The symbols move the points like this.
ζ: Sof->Lir, Kib->Vun, Bep->Kun, Muv->Sur, Zat->Nim, Lim->Kat, Mul->Lil, Kon->Big, Rol->Fiz, Fif->Vub, Gal->Goz, Dip->Dal, Dul->Tup, Fuv->Pep, Big->Lol, Tef->Vur, Dab->Voz, Tiz->Feb, Bet->Mef, Zez->Bos, Des->Zez, Pep->Zis, Ziv->Sul, Lil->Ras, Fiz->Lem, Dar->Gof, Giv->Kar, Lir->Mif, Voz->Rar, Zag->Lav, Vab->Kib, Gad->Tef, Vub->Lut, Tak->Muv, Buf->Zag, Nim->Kig, Kun->Les, Div->Vep, Zor->Kep, Tez->Taz, Zaf->Vit, Dom->Leb, Som->Dul, Guv->Rus, Suf->Guv, Zon->Kuv, Nis->Ked, Gov->Dom, Kep->Bom, Bot->Ves, Sul->Neb, Taz->Tek, Ton->Giv, Fur->Zaf, Vep->Kot, Mek->Bet, Ked->Rim, Bav->Tiz, Gof->Por, Det->Gal, Fal->Zon, Kat->Ker, Dal->Kas, Ves->Mir
χ: Kuv->Tup, Kib->Zag, Bep->Dip, Feb->Mef, Por->Kar, Muv->Gal, Zat->Dab, Neb->Ker, Mul->Kon, Kon->Bot, Rol->Nis, Fif->Fur, Gal->Kep, Goz->Bom, Ras->Lol, Dul->Tiz, Fuv->Sof, Big->Ves, Tef->Dom, Dab->Ziv, Tiz->Bet, Lut->Vit, Zez->Fiz, Tup->Feb, Des->Rol, Pep->Lir, Ziv->Lim, Lil->Big, Fiz->Ked, Dar->Ton, Giv->Kib, Vur->Leb, Lol->Mir, Voz->Sul, Lem->Rim, Vab->Buf, Vit->Zis, Gad->Gov, Vub->Zaf, Tak->Det, Bom->Rus, Tek->Bos, Nim->Voz, Rar->Neb, Kun->Dal, Zor->Suf, Tez->Des, Zaf->Pep, Dom->Kun, Mir->Kot, Som->Bav, Sur->Goz, Bos->Lem, Zon->Dul, Gov->Bep, Kep->Guv, Bot->Div, Sul->Kat, Taz->Zez, Ton->Vab, Fur->Fuv, Les->Kas, Bav->Mek, Gof->Giv, Det->Zor, Fal->Som, Vun->Lav, Zis->Mif, Leb->Les, Kig->Rar, Kar->Vun, Ves->Vep
β: Kuv->Por, Sof->Suf, Kib->Fiz, Bep->Ziv, Feb->Vun, Por->Tek, Muv->Tef, Zat->Fif, Lim->Sof, Neb->Zis, Mul->Fal, Kon->Som, Rol->Bot, Fif->Tak, Gal->Dom, Dip->Lim, Goz->Leb, Ker->Mif, Ras->Kuv, Dul->Giv, Fuv->Zor, Big->Dul, Tef->Nim, Dab->Fur, Tiz->Kib, Lut->Sur, Bet->Zag, Zez->Big, Tup->Kar, Lav->Rim, Des->Kon, Mef->Lav, Pep->Kep, Ziv->Fuv, Lil->Zon, Fiz->Ves, Dar->Tez, Giv->Zez, Vur->Kig, Lol->Tup, Lir->Guv, Mif->Rus, Voz->Zaf, Lem->Mir, Zag->Ked, Vab->Rol, Kas->Ker, Vit->Goz, Gad->Zat, Vub->Muv, Tak->Gad, Buf->Nis, Bom->Les, Tek->Ras, Nim->Vub, Rar->Vit, Kun->Sul, Div->Mek, Zor->Bep, Tez->Mul, Rus->Kas, Zaf->Gal, Dom->Voz, Mir->Feb, Som->Ton, Guv->Dal, Sur->Vur, Bos->Lol, Suf->Dip, Zon->Gof, Nis->Div, Gov->Dab, Kep->Kun, Bot->Bav, Sul->Pep, Taz->Lil, Ton->Des, Fur->Det, Vep->Bet, Les->Neb, Mek->Buf, Ked->Vep, Kot->Mef, Bav->Vab, Gof->Taz, Det->Gov, Fal->Dar, Vun->Lem, Zis->Bom, Leb->Rar, Kig->Lut, Kat->Lir, Dal->Kat, Kar->Bos, Ves->Tiz, Rim->Kot
ω: Kuv->Kig, Sof->Buf, Kib->Pep, Bep->Bot, Feb->Neb, Por->Lut, Muv->Taz, Zat->Fal, Lim->Mek, Neb->Feb, Mul->Gad, Kon->Gov, Rol->Zor, Fif->Dar, Gal->Zez, Dip->Div, Goz->Bos, Ker->Mef, Ras->Vur, Dul->Voz, Fuv->Vab, Big->Dom, Tef->Lil, Dab->Som, Tiz->Sul, Lut->Por, Bet->Kat, Zez->Gal, Tup->Rar, Lav->Mif, Des->Det, Mef->Ker, Pep->Kib, Ziv->Bav, Lil->Tef, Fiz->Kep, Dar->Fif, Giv->Zaf, Vur->Ras, Lol->Leb, Lir->Zag, Mif->Lav, Voz->Dul, Lem->Bom, Zag->Lir, Vab->Fuv, Kas->Kot, Vit->Kar, Gad->Mul, Vub->Gof, Tak->Tez, Buf->Sof, Bom->Lem, Tek->Sur, Nim->Zon, Rar->Tup, Kun->Ves, Div->Dip, Zor->Rol, Tez->Tak, Rus->Rim, Zaf->Giv, Dom->Big, Mir->Les, Som->Dab, Guv->Ked, Sur->Tek, Bos->Goz, Suf->Nis, Zon->Nim, Nis->Suf, Gov->Kon, Kep->Fiz, Bot->Bep, Sul->Tiz, Taz->Muv, Ton->Fur, Fur->Ton, Vep->Dal, Les->Mir, Mek->Lim, Ked->Guv, Kot->Kas, Bav->Ziv, Gof->Vub, Det->Des, Fal->Zat, Vun->Zis, Zis->Vun, Leb->Lol, Kig->Kuv, Kat->Bet, Dal->Vep, Kar->Vit, Ves->Kun, Rim->Rus
κ: Kuv->Zon, Kib->Vab, Feb->Tiz, Por->Gof, Muv->Tak, Neb->Sul, Gal->Det, Goz->Gal, Ker->Kat, Ras->Lil, Dul->Som, Big->Kon, Tef->Gad, Tiz->Bav, Lut->Vub, Bet->Mek, Zez->Des, Tup->Dul, Lav->Zag, Mef->Bet, Pep->Fuv, Lil->Mul, Fiz->Rol, Giv->Ton, Vur->Tef, Lol->Big, Lir->Sof, Mif->Lir, Voz->Dab, Lem->Fiz, Zag->Buf, Kas->Dal, Vit->Zaf, Vub->Fif, Bom->Kep, Tek->Taz, Nim->Zat, Rar->Voz, Kun->Bep, Rus->Guv, Zaf->Fur, Dom->Gov, Mir->Ves, Guv->Suf, Sur->Muv, Bos->Zez, Zon->Fal, Kep->Zor, Sul->Ziv, Taz->Tez, Vep->Div, Les->Kun, Ked->Nis, Kot->Vep, Gof->Dar, Vun->Kib, Zis->Pep, Leb->Dom, Kig->Nim, Kat->Lim, Dal->Dip, Kar->Giv, Ves->Bot, Rim->Ked
η: Sof->Fuv, Kib->Giv, Bep->Gov, Feb->Tup, Lim->Ziv, Neb->Rar, Kon->Mul, Rol->Des, Gal->Muv, Dip->Bep, Goz->Sur, Ker->Neb, Dul->Zon, Fuv->Fur, Big->Lil, Dab->Zat, Tiz->Dul, Bet->Tiz, Zez->Taz, Tup->Kuv, Lav->Vun, Des->Tez, Mef->Feb, Pep->Zaf, Ziv->Dab, Fiz->Zez, Giv->Gof, Lol->Ras, Lir->Pep, Mif->Zis, Voz->Nim, Lem->Bos, Zag->Kib, Vab->Ton, Kas->Les, Vit->Lut, Buf->Vab, Bom->Goz, Rar->Kig, Kun->Dom, Div->Bot, Zor->Det, Rus->Bom, Zaf->Vub, Dom->Tef, Mir->Lol, Som->Fal, Guv->Kep, Bos->Tek, Suf->Zor, Nis->Rol, Gov->Gad, Kep->Gal, Bot->Kon, Sul->Voz, Ton->Dar, Fur->Fif, Vep->Ves, Les->Leb, Mek->Bav, Ked->Fiz, Kot->Mir, Bav->Som, Det->Tak, Vun->Kar, Zis->Vit, Leb->Vur, Kat->Sul, Dal->Kun, Kar->Por, Ves->Big, Rim->Lem

The rows follow the links: the fewer symbols apart two points are, the more alike their rows tend to be.

Each row is also shifted at random along 5 hidden directions that mean nothing.

Some points, each with a row of numbers:
Tek
[  40    4   -5  -20  -46   17    4   -6   17   26  -10    3   17  -28  -71  -15    9    3    8  -48   24  -28   19  -25  -80   53   15  -14  -13    8  -13    9   14   40   15   -6   -7  -12   22  -15  -21  -37  -15   -2   44  -30   -2    4   -5   11  -28   44    2   32   28   56   20  -24   17   19   51   28   14   14   27  -55   36]
Dab
[ 185  -14   35  -27    3   17   23  -45   40  -22   11  -25   26   23  -55   18  -36  -17    2    2   -5  -59   43  -17 -104   56   20   11   14  -29    4   60   23   77  -15 -114  -10    1  -15   -1   63  -83  -14    7   25  -58   34   12  -48   53  -13   14  -49  -26    6   59   24   23  -20   32   19   14  -20  -19   43  -51   53]
Tiz
[ -88   -7  -12   -6   19    2   15  -28   29   -4   36   -4  -35   -9   41   -4   33   18   57    8  -10  -15    4  -78  -20   16   16   49  -15  -36  -10   40  -19    9  -19   30  -36   29  -13    6  -37  -15   -2    7   11  -23   15   22  -15   28  -62   -4  -43   20  -37   14   -1  -12  -33    2  -26   -1  -56   30   -8   17    1]
Ker
[  49    7   13  -16    5   -5    1  -27    4  -34   11   10   12  -27  -20   -3   24   28  -14   -1  -25   63   18   -5   22   19    9   35   -1    6  -24   14  -16  -24    2    4  -42  -42    9  -12   36  -10   -8   35    0   -1   24   14    3   29  -25   37   23    5    4  -28  -18   28   14  -32   10   24   -4  -53   25  -33   12]
Ves
[ -29   -4  -15   39   32  -10  -15   40  -31   26   -3   51   23   14   39   11   14   -3   15    5   24   -9  -41    7   87  -25  -22  -88  -26    8  -23  -42   12  -15   18   31    8   45  -27   45    2   55   47  -11    8   24  -37  -10    2  -73   22  -55  -31  -14   22  -23  -38   13  -20    3  -56   -4   38   -2  -17   -3   24]
Vur
[ -60   23  -14  -62  -71    3   11   -6   34   12   -7   11   -6  -46  -68    8   28  -18  -21  -66   12   12   -1    5  -48   41   14  -21  -44   -8   27   -6   -4    6   23   34   34  -37   38  -27    0  -32  -33  -15   27   11  -22    6   12   57  -14   45   43   68    3    4   10  -17   40   -9   43   51   26   10   -9  -43  -37]
Mek
[   5   -5    9    0    8    9   17  -14  -11  -18   12    0    3    7   34  -16   30   -4   -2   19    2   34  -21   38   50  -22   -6   31   19  -18  -25   -2   -5  -36   -3   12    1   -1    0   -1   10   15    6   13    6   39  -11    6   28  -36   16  -34   40    6  -21  -14    9   28    2  -11   -3  -16   20  -18  -25   -7  -24]
Les
[ -63   12  -17  -37   -6   -6    0    4   65   31   27   -8  -39  -34  -11   26   27    5   25  -51  -10  -31   11  -57  -74   10   17   19  -35   -1   64   31  -15   32    3   34   12   30   14  -10  -17  -14  -26    0   -8  -18   -1  -11  -20   70  -35   41  -42   28  -24    3  -31  -30    7  -24  -10   30  -40   53  -20   21  -19]
Zat
[-115   11  -31  -19   -1  -20    6   11   33   30  -18  -11   11   13    0   38  -13  -24   29  -33   21  -60    9   -5  -26   13    6  -77   -7  -11   52   -2   43   25   -2   -9   60   51  -25   -2  -19  -14  -16  -11  -11  -13  -41  -16   16  -11    5  -43  -54    6  -14   -1   -9  -12  -11    8   -2   -4   39   30  -18   -6   -8]
Gof
[ -30  -17  -18   -2   -6    6   -6   16    3   -4  -23  -27   -6    5   -7  -18   -2    3   16   19    8  -18   -1  -20  -26   17   -7   22   16  -20  -10   -6   21    8   -6  -11   17    3   -9   -5  -14  -29   16  -10   16   13    8   18    3  -19   -4   -9    2   17    1   28   19  -23    2   32   10  -28  -10   20   -9   22   -3]
Guv
[  61  -26   16   20   41    3    8   15    1   22   10   16   27   26    1   49  -16   22    6   -3   12  -89   22  -27  -58    1    6  -36    9   32   46   29   -2   42   -6  -34  -17   47  -43  -14    9   16  -16  -16  -15  -43   -8    1  -21   -7   -9   25  -58  -56   19    6  -27    5  -37   11  -13   -6   -3   22   20  -11   61]
Voz
[ -91    4  -15   11   33   -9  -15   23   21  -14  -13  -32  -40   12   26   16  -10    1   13   20    3  -11  -24   -5   47  -23  -19   -8  -16   -9   37   -2   21   -6    5    2   47   14  -25    7   22    1   13    3  -26   29  -11  -30   -1    3    4  -41  -19  -13  -13  -43  -25  -15   -1  -14  -43  -43    1   17  -40   57  -26]
Pep
[ -44  -11   -9    6   10   -2    4   -7  -34  -38    4   -2   -9   -2   14    9  -18   25  -16   27  -34   50   22   -9   57  -28    1   37   15   20  -16    5  -16  -19  -12   -4  -27  -36   17   -7    2   10   -4   12  -21    5   31    6   -5   16   -8    7   32  -12  -19  -46  -15   18    7  -25    7  -10  -16  -30   14   20  -13]
Dip
[  61   -8   14   -3   38   13   21  -34   43    2   51  -13  -23   16   20   35    6    3   20   25  -20  -35   29  -37  -89    4   21   41    9  -17   41   53  -36   45  -20  -49  -40   48  -29    8    5  -13   -8  -21  -24  -67   15   11  -35   48   -9   13  -86  -38  -27   20    0   16  -42   12  -38    8  -70   13    9   11   27]
Zis
[  98   -9   -7    1   40  -14  -19   36    4    3  -18  -51  -44    7    2   12  -43   -1   22   45   -6  -41    8  -23   13  -50  -39   63   36   26   27   -5    1   25    7  -13   21   25  -29  -11   45    5   34   18  -54   25   21  -36   -9   -2   20    7  -30  -16  -15   -9  -19  -25    9    0  -21  -47  -25   29   -8  100    6]
Tak
[  -2  -16   -3    1  -11   10   20    9   27    9   13  -40  -19    6   15   26  -25  -24    4   -3  -13  -50   31   -6  -80  -11    7   30    4  -11   49   28  -12   44  -20  -37   13   19   -7   -9  -23  -31    0  -39  -33  -29    2    5  -19   33    7    2  -44  -13  -26   25   18  -17   -4   34  -11   -5  -47   46   -7   46   -4]
Mif
[  89  -10   15  -24   20    7    1    7   21    8  -15  -33   -3  -13  -22    7   -2   11   10    8   15  -47   28  -19  -39   -6   -9   38   33   20   33   22   10   14   -5  -12    8    7   -8  -38   25   -7  -14   26  -17    5    9  -24   -5   14   -4   46   -2  -18   12   17  -15  -16   10    2   13  -11    0   26   -1   16   20]
Lol
[ -16    8  -17    8  -13    9  -28    6   10   21   -5   17  -18  -10   -8  -20   15    2   12  -20    7    5  -34   -4   16   11  -11  -23  -38    1   -3  -19   12   -5   28   46    1    8    0   22    1   18   34   13   18    1   -6  -20    0  -11   -9   -4   -7   17   17   -2   -7  -11    4   -2  -24    8    9   18  -11    4    0]
Zor
[ 166   -9   46  -23  -29   17   31  -39    4  -20   36  -38  -25    7  -30    6  -36  -21   -9   18  -36   -5   46    5  -87   -9   19  104   19   -9   20   46  -34   28  -25  -56  -11  -20   30  -23   21  -59  -25  -25  -18  -20   38   20  -34   84    9   51   20   -3  -25   43   24   -9    6   23   44   13  -61    6    9   11  -10]
Ziv
[  86   -5   26  -27    9  -16   30   -7   12   12   -9    6   44   12  -28   31  -21  -31    2  -11   34  -73   19    8   -5   21    9  -83    7    4   34   15   41   30  -13  -61   35   45  -11   10   35  -20  -17   16   13   -6  -39  -14    5   -8    1  -22  -23  -17   13   15    4   10  -18   -4   40    7   67  -13    9  -71   39]
Bep
[-164   14  -27   23   10   -8    3  -22   -1  -37   60    2  -52   -2  101   10    1   12   -1   31  -74  121    0   -7   60  -64   13   93  -24  -34   -3   -3  -82  -68  -18   49  -48  -22   26   35  -35   26   -2  -33  -58  -10   25    8   -8   39   20  -21    7    6  -61  -73  -19   29   -4  -29  -82    1  -89  -17  -22   64  -77]
Nis
[  30   -6   20   29   25   -4   18   14  -13   44   -5   24   45   31   14   18   11   -5   11    0   30  -58   -7   21    6  -14  -10  -71   16   11    9   -7   18    6    7   -3    9   49  -22   14  -16   34  -16  -12   10   -1  -40   -8   20  -64   19  -26  -21  -46   24   28  -10   10  -24    6    0   -9   48   16    0  -37   43]
Dar
[  58  -14    3   22   20   -7   -3   25  -26   -5  -27  -37  -18   44   19  -25  -43  -22    6   48   11  -19  -10   46   30  -32  -43   18   33  -13  -11  -30   22    1   -9  -37   32   22  -26    9   13    2   42  -20  -23   31    0   -2   18  -55   51  -49    2  -15  -12   29   27   -8  -11   30  -22  -52    6    9   -2   65    1]
Mul
[  50   -5   -9   25   14    9  -13   19    4    5    0  -15  -13   46   19    6  -29  -36   29   30   13  -42  -18    2  -17    2   -9  -25    5  -24    5   -6   14   36    3  -40   -6   49  -46   32    6  -18   45  -18  -15  -20   -7   -1   -7  -43   35  -48  -76  -36   12   30    7    2  -40   37  -50  -12  -18   15    5   30   29]
Muv
[ -10   10   -2   14  -23   -2   -5    4   -5  -17  -11   14   31   11  -30   14  -32   23  -32  -13  -13    4   25  -26  -40   28   25  -41  -20   16   -1   14   -6   30    8  -39  -47  -29   -5   -6   -3  -15   -2  -15    7  -44    7    8  -22    4    3   22  -30  -14   15   -3  -10   -8   -4    6    9   24   -9  -27   48  -23   30]
Kuv
[  76    5  -18   30   41    4  -44   16   10  -25   -8  -34  -33   14    3  -33  -25    6   24   59  -21    3    3  -38  -14    2  -21   41   10  -16  -21   -6    4   17   23  -17  -54   21  -62   30   39   -2   73    7  -22  -27   39    3  -16  -22    6  -22  -83  -35   -5    8   -1    5  -28   17  -82  -37  -63   -5   36   71   35]
Sul
[  46   -3   16  -23    9   -9    6   -6  -10  -37    1  -14  -21  -15   -9   18  -12    1   -4   29   -4    1   25   -2   30   -1   -2   14   -4   -4    3   18    3    2  -12  -16   32   -7   -2  -25   51  -30   -4   14  -18   32    3   -5  -13   27   -7    2   13    9   -5  -22  -13   -3    2  -12   10  -14    9  -23  -12    1    2]
Dom
[  52  -10   22  -43  -33    2   23  -14   44   32  -18   26   48    3  -92   45    7  -28  -20  -76   60  -77    8   -5  -70   70   28 -109  -43   12   48   25   57   65    6  -39   58   17   10  -22   28  -35  -55   -9   52   -8  -51  -12  -18   38  -28   29   -3   27   43   24  -18  -25   19   25   67   56   65   14   -3 -113   40]
Vun
[ -19  -16   -9  -10    7   -1   -4   12   32   45  -19  -11   17  -11  -11    3   15    4   49  -44   34 -105    3  -43  -31   11   -8  -42   12   23   20    7   45   34    8   18   26   48  -17    0  -28   11    5   17   18   -7   -4  -14   10  -30  -30    8  -34   11   10   37  -15  -33   -7   -2   21   -3   30   56   -2   -7   37]
Zon
[-101    9  -28    3   -9   -6   -8  -16   -2  -36    4    9  -15   -8   13  -20   12    3   -3    8  -22   64  -11  -21   18   28   21    9  -27  -28  -43   -5  -18  -21   12   26  -44  -25    7    6  -22  -18   23   -4   13  -13   10   37    4    2  -23  -12    3   18  -12  -12   12    8   -6    5  -13    9  -18  -25    8    2  -23]

From each start, follow one symbol. Which point do you reach?
Answers are names.
---
[ -40    0   13  -36  -41   -4    6  -18  -10   -3   -8    0   -3  -19  -34  -25   33  -26  -14  -28   34    8  -39   33   22   24    5  -20  -14  -25  -24  -10   41  -19    6   22   66  -23   37  -16   14  -28  -22    3   40   71  -28    4   14   13  -15   -9   91   69   21   12   19  -25   17    1   41   -4   64    7  -41  -39  -31]
η
Zon
---
[  57  -19    5    9    3   11    7   26  -14   17  -22  -31   -5   26   -5   -9  -26  -40   17   13   22  -61   -8   35  -44  -10  -17  -21   24   -3   13  -14   14   30    6  -33   41   29  -19    4  -12  -12   27  -38   -3   17  -17    4    5  -28   29  -24  -18   -5    3   44   33  -13    2   43    3  -28    7   40  -14   38    2]
ω
Tak
---
[ -51   -2  -29   45   17   -3  -15   42    4   13  -19   -4  -27   25   34    0  -19    1   23   29   12  -31   -9  -20  -14  -22  -21  -16   -1   -2    4  -11    5   12    9   -1   -9   23  -40   18  -28   23   41  -27  -20   -9  -10    5  -10  -41   17  -36  -63  -20    4   18   -9  -17  -19   27  -48  -36  -31   49   -7   60   10]
ζ
Tek
---
[   5   -7   -1   -4   -8   -3    4    3   20   28    6   -1   -4  -32  -27   20    4   26    5  -29    2  -38   24  -36  -55   -5    5    7   -5   23   35   18  -12   22   -4   15   -7    2   11   -9   -7    7  -20    5  -12  -23    5  -21  -13   34  -29   47  -24    1    1    3  -21  -22    8    0   17   12  -23   29   -2    3   19]
η
Goz
---
[ 160    3   16   -6   -5    3  -30   11    1   -6  -33   -8   12    1  -62    3  -20   -7  -10   -1    9   -9    4   11   -9   18  -19  -34  -16   17    5  -11   26   21   26  -36    3  -14  -11   -4   71   -9    6   14    8    1    8  -23  -15    9   17   19   -8  -15   41   -4  -17  -10    4    7   -2   12   15  -10   18  -21   39]
β
Rar
---
[  -5   -2    8  -20    0    2   28  -18  -18   -9   11  -17  -39   -9   33  -20   13  -30   23   15   -4   17  -17   28   24  -24   -5   60   13  -33   -9  -10   -8  -28  -30   21   31   -1   31   -5   -8  -20    6   -9   -7   45   -5   14   27   10   -5  -30   40   35  -33   13   24    1    5   -4    1  -22    0   16  -45   28  -53]
ζ
Tiz
---
[ -11   15  -19    9  -14   13  -23  -12    4  -13    5   47   35  -14  -34   -9    8   16   -8  -20  -16   54    6  -46  -26   47   34  -35  -41   -1  -56    8  -14    5   16    7 -109  -18    4   20   -9    4   25   -1   49  -74   30   22  -12   -3  -21   26  -45  -13   20   -2   -4   26  -17   -2   -6   51  -20  -54   70  -53   50]
χ
Lol
---
[-138   13  -23   10   42  -16   -2  -14   19  -12   29  -27  -54   10  100   18    6   12   23   34  -42   36  -10   -2   47  -60   -4   63    2  -24   32    1  -28  -44  -17   43   10   28  -26   11  -15   36   10   -7  -67   17    0   -1   27    2   10  -46  -25  -13  -49  -57  -21   10   -7  -33  -75  -34  -45   12  -47   76  -63]
ζ
Kat
---
[   7    1    9   11  -41   14   19  -37  -20   -8   12   40   31    6  -13  -21   13  -21  -12  -21    1   62  -13   33   25   23   12  -22  -13  -21  -45  -10   -7  -21  -11   -5  -18  -25   35   23  -14  -11   -9   -9   38   -6   -4   19    1    7    9   -4   35   12    6    2   16   32   -6    8   22   41   16  -38   16  -67   -9]
β
Som
---
[  40   -7   31   11  -14    2   21   21  -39   34  -13   21   33    8    7    0   -2  -30    2  -16   36  -42  -17   47   31  -21  -19  -42   15   15    6  -31   27    1   -4   -6   53   28   15   -1   -7    6  -11   -9    5   31  -26  -11   24  -39   24  -25   33    0   10   32    6   -4    3   14   36   -4   80   16  -13  -18    1]
ω
Zor
---
[  83   -8   27   44   -4    7   -8   18  -60   -9  -15    8   26   43    8  -26  -29  -10  -22   27   -6   24  -18   72   52  -32  -28  -19   22    0  -41  -44    4  -25   11  -23   -1  -20   10   28    9   23   23  -17    9   28   -2   -8    7  -54   65  -33   38  -20   25    8   20   31    1   22    0  -10   29  -35   13   -8    5]
ω
Det
---
[  43    9   31   14  -34  -13  -22   52  -72    5  -37    3   23   26  -29    6  -41  -19  -62    4   16   23  -17   97   96  -27  -30  -51    1   40    1  -62   22  -30   19  -13   67  -56   23   -5   35   19   -7   -9  -16   85  -33  -22   17  -24   60  -14   89    2   39  -35  -15  -13   42    1   37  -16   89  -11  -26   -7  -20]
β
Dom
---
[ -56  -15   -6   43   12   15  -16    0   -6   -6   15    1  -13   13   29   -8   -5   21   11   15  -28    8   -5  -43  -32  -11    2   37  -10  -18  -24   18  -26    4    4    4  -41    2   -6   29  -36   14    9  -16    3  -32   32   12  -31    2   -8    8  -30  -12    5   18   -1    0  -26   29  -37   -4  -80   24   13   33    6]
κ
Des
---
[  24    3  -12   46   44   -8  -31   28  -24  -27  -16  -17   25   50   15   11  -63    3   -4   43  -22    4   22   21   39  -23  -14  -42   25   11  -32  -12    4   16   -8  -68  -54   18  -44   32   18   15   43    2  -36  -51   20    5   -3  -56   44  -59  -62  -85   -5  -23  -14   35  -19    5  -47  -29   -5  -63   51   26   42]
β
Tak
---
[  26    6   14   -4    1    2    4   -6   14   -3   12   -6   -2   22   -9   22  -15  -26   -3   -5    0  -26    3   20  -15    4    2  -27    0  -13   23   10    0   25   -4  -37   23   12   -9   13   18  -16  -18  -18  -16  -16  -18   -4  -13   23   14  -20  -25  -24   -8    6    1    7  -12   12   -6    8    0    5   -9   -3  -10]
ζ
Dom
---
[ -18   -3    1   16   34   -9    3   -3   13   14   13   40   34    1    3   47   26   15  -12  -13    8  -37    1  -30  -16   16   19  -69  -20   11   22   29    4   19    6   -6  -21   30  -25   -1    9   27  -22    3    5  -30  -23   -3  -10  -12  -21    5  -50  -37   17  -13  -43   13  -17  -14  -17   14   29   -9   10  -51   44]
η
Kun
---
[  81    5    7  -26  -10   -5   -9  -11   -8  -25   -4   -6    2  -28  -30    7   -6   11  -12    7  -28   45   15   -5   31    9    2   31   -2   13  -25    0   -2   -7   -2  -20  -14  -37    5   -7   61  -16    5   35   -2   10   26   -6  -12   24  -11   21   22    7    1  -32   -9    9    7  -31   18    8   -1  -42   29  -15    0]
η
Rar
